Each row is followed by roughly how far along a hidden order it lies, from 0 to 20. A new part has a new order.
+1.18  +0.54  +0.87  +0.02  +0.02  -0.60  +0.52  -0.47  +0.09  +1.03  +0.05  +0.75  -0.21  -0.59  +0.13  +0.13  +0.36  -1.77 : 3
-0.01  +0.64  +2.67  -0.17  +0.58  -0.48  +0.68  -0.50  +0.10  +1.22  +0.87  -0.73  -1.08  -0.59  +1.20  +0.38  +0.75  +0.65 : 3
-0.38  +1.45  +2.72  -0.46  +0.68  -0.88  +0.62  -0.35  +0.13  +0.86  +1.12  -0.68  -1.75  -1.00  +1.76  +0.55  +0.86  -0.37 : 0
+1.37  -0.64  +0.30  -0.48  -0.32  +1.31  -0.13  -0.92  -0.66  +0.81  -1.62  +1.13  +1.77  -0.64  -0.34  +0.38  +0.41  -2.50 : 2
-0.03  -0.05  +1.44  -0.53  +0.11  -0.24  +0.48  -0.88  +0.81  +0.63  -0.52  +1.34  -0.25  -0.89  +0.87  +0.51  +0.54  -2.31 : 4
-0.46  -0.21  +1.57  -0.65  +0.01  -0.71  +0.67  -1.07  +1.61  +0.81  -0.12  -0.07  -1.13  -1.16  +1.48  +0.04  +0.71  -1.63 : 5
+3.84  +1.55  +4.34  -0.23  +0.10  -1.32  +0.76  -1.74  +0.07  +5.31  +0.25  +1.85  -0.97  -2.36  +1.93  +1.42  +1.00  -6.32 : 11
-3.79  -1.74  -0.88  +0.36  -0.61  -4.02  +4.17  -1.43  +8.08  -2.19  +0.82  +2.27  -5.57  -0.29  +3.77  -1.57  +1.79  -1.52 : 20
+0.00  +0.63  +1.40  -0.24  +0.38  -0.59  +0.54  -0.53  -0.19  +0.83  +0.42  -0.46  -1.27  -0.86  +1.61  +0.43  +0.73  -1.07 : 1
+0.51  +0.09  +1.90  -0.66  +0.14  +0.14  -0.09  -1.01  -0.28  +0.64  -0.49  +0.16  -0.09  -1.05  +0.73  +0.56  +0.50  -1.60 : 0
+0.16  -0.12  +1.10  +0.16  -0.08  +0.14  +0.59  -0.66  +0.05  +0.73  +0.11  +0.42  -0.43  -0.38  -0.04  +0.17  +0.31  -0.26 : 2
+0.46  -0.16  +1.14  -0.32  -0.04  +0.46  +0.11  -0.82  +0.07  +0.89  -0.53  +0.28  +0.05  -0.57  +0.24  +0.38  +0.43  -1.85 : 0
-1.94  -2.02  -1.06  -0.15  -0.63  -2.68  +2.10  -1.51  +7.40  -1.47  -0.60  +2.32  -3.92  -1.28  +2.76  -1.07  +1.49  -3.24 : 18

+0.70  +3.93  +0.54  +0.35  -0.02  +5.50  +0.36  -1.20  +2.71  -0.32  -0.27  -1.86  -2.52  -0.17  +0.32  -1.18  -0.16  -1.50  -1.30  +0.50  -1.59  -0.65  +2.54 : 4
+0.22  +2.08  +0.60  +0.06  +0.06  +2.75  -2.95  -0.60  +1.16  -1.08  -0.53  -0.72  +0.06  -0.15  +0.42  +1.20  +2.44  -0.28  +0.29  -0.58  -9.99  -0.74  -3.67 : 17
-0.13  +0.21  -2.50  +0.11  +0.00  -0.11  -0.09  +0.05  -0.15  +0.24  +0.04  +0.14  +0.13  -0.02  -0.29  -0.04  -0.37  -0.26  -0.01  -0.04  -0.41  +0.15  +0.17 : 9
+0.47  -0.77  +1.25  -0.05  -0.02  -0.75  +1.64  +0.33  +0.41  +0.15  +0.30  -0.11  -1.22  -0.27  -1.44  -1.20  -1.27  -1.21  -0.72  +0.37  +3.17  +2.98  +1.12 : 15
-0.08  -2.26  +2.30  -0.72  -0.02  +0.34  -0.66  +1.31  +0.64  +0.17  +1.08  +0.24  +0.95  +0.23  -0.07  -0.02  -1.12  -0.89  +0.57  -0.58  -1.93  +0.25  +0.40 : 9
-0.23  -0.08  +4.30  +0.29  +0.21  -2.11  +0.55  +1.41  +1.78  -0.09  +1.25  -0.14  -0.21  -0.09  +0.11  -0.38  -0.31  -1.13  +0.03  -1.34  +1.15  -2.85  +0.14 : 0
+0.28  +0.96  +3.31  +0.16  -0.02  +0.39  -0.45  -0.69  +1.25  +0.26  -0.01  -0.48  -0.77  -0.01  -0.02  -0.24  -0.10  -0.34  -0.38  +0.04  -0.92  -0.29  +0.86 : 14
+0.21  +3.21  +1.07  +0.13  -0.07  +2.45  -1.00  -0.41  +0.81  -0.11  -0.33  -0.75  -1.32  +0.40  +0.07  -0.46  +0.35  -0.28  +0.71  -0.03  -0.52  -0.17  -1.00 : 20
-0.08  +0.63  -0.45  +0.01  +0.00  +0.02  -0.08  +0.00  -0.47  -0.01  +0.00  -0.28  +0.00  +0.21  +0.04  +0.06  +0.59  +0.94  -0.01  -0.20  -1.31  -0.29  -2.63 : 16
+0.33  +0.46  -2.23  +0.09  -0.08  +3.26  +1.82  +0.09  +1.54  -0.16  -0.20  -0.89  -0.27  -0.25  +1.29  -0.36  +1.10  -0.52  -1.00  -0.06  -7.70  -3.16  -1.40 : 10
+0.31  +0.15  +0.82  +0.16  -0.04  +0.15  +0.60  +1.25  +1.26  -0.15  +0.12  -0.15  -0.41  -0.42  -0.13  -0.05  +0.12  -1.38  -1.19  +0.31  +1.10  -0.87  +1.87 : 1

New part:
-0.16  +0.40  +0.06  +0.43  +0.33  +0.01  +0.09  -0.32  -0.35  -0.06  -0.71  -0.31  +0.12  -0.93  +0.66  +0.32  -0.27  +0.04  +0.49  +0.05  -0.78  -0.31  +0.54  +0.28  +0.38  +0.50  +0.02  -0.02  +0.10  +0.25 : 10
-0.38  +0.56  +0.00  +1.31  +0.94  +0.02  -0.68  -1.02  -1.88  -0.09  -0.83  +0.05  +0.13  -1.35  +0.85  -0.30  -1.01  +0.79  -0.45  +0.60  -0.19  +0.23  +1.15  +0.32  +0.25  +0.61  +0.42  -0.49  +0.16  +0.76 : 8
-1.45  +1.71  +0.61  +1.35  -1.75  -2.02  +0.92  -0.07  -2.47  +1.08  -2.81  -0.45  +0.04  +1.66  +2.07  -0.03  -2.40  +0.55  -0.63  +3.46  +0.56  +2.05  +1.82  +0.63  -1.12  +1.90  -0.41  -2.14  +0.36  +2.20 : 3
-0.41  +0.61  +0.01  +1.56  -2.13  +3.28  +1.20  -0.71  -1.43  -0.76  +0.51  +0.72  +0.27  -6.17  +1.21  +1.75  +3.29  -0.16  +1.85  -1.39  -3.06  -3.32  +0.54  +0.17  +1.50  -0.11  -0.42  -0.26  -0.25  -0.46 : 10
-1.28  +3.78  -1.51  +2.02  -9.99  -4.84  +4.30  +1.97  -5.18  +0.57  +0.74  +2.39  -0.44  -3.17  +5.77  -0.87  +4.49  -0.41  -1.07  +2.40  -1.58  -5.75  +0.44  -0.58  -2.59  +0.86  -4.46  -2.87  +0.38  +0.08 : 0
-1.34  +0.07  +1.09  +0.68  +4.10  +1.18  -0.06  -0.35  +0.55  -0.07  -1.58  -2.52  +0.50  -1.43  -0.80  +0.21  -2.51  -0.07  +2.14  -1.53  +1.08  +0.82  -0.17  -0.22  +0.57  +1.02  +0.99  -0.27  +0.83  +0.78 : 14
-1.35  -0.02  +2.23  -1.92  +0.76  +4.67  +4.74  +0.19  +3.76  +1.38  -2.43  -3.48  +0.49  +3.40  +0.20  +3.14  -3.82  -2.26  +3.48  +0.42  +0.06  +3.70  +1.45  +0.66  -0.08  +1.55  -0.59  -3.13  +0.27  +1.29 : 14
-0.97  -0.24  +1.32  -1.07  +1.07  +2.49  +2.50  +0.44  +2.03  +0.52  -0.96  -1.82  +0.39  +1.44  -0.10  +1.60  -1.48  -1.19  +2.57  +0.57  +0.01  +1.53  +0.04  +0.44  -0.24  +0.66  -0.39  -1.28  +0.37  +0.38 : 13
+0.15  -0.97  -1.16  -0.04  +0.27  -0.11  -1.16  +1.38  -0.01  -0.49  +2.68  +1.52  +0.27  -4.41  -0.85  -0.94  +2.70  +0.09  +1.10  -3.00  -0.49  -4.66  -2.89  -2.12  +0.25  -1.36  -0.68  +1.69  +0.02  -2.25 : 15
-1.94  -2.72  -1.29  -3.15  +0.44  +0.75  +4.72  +5.79  +2.43  +0.57  +2.10  -2.09  +1.48  -2.26  -0.09  +0.43  +2.96  -3.25  +4.02  -1.87  -0.58  -4.78  -6.21  -1.28  -1.48  +1.17  -3.08  -0.38  +1.62  -0.59 : 20
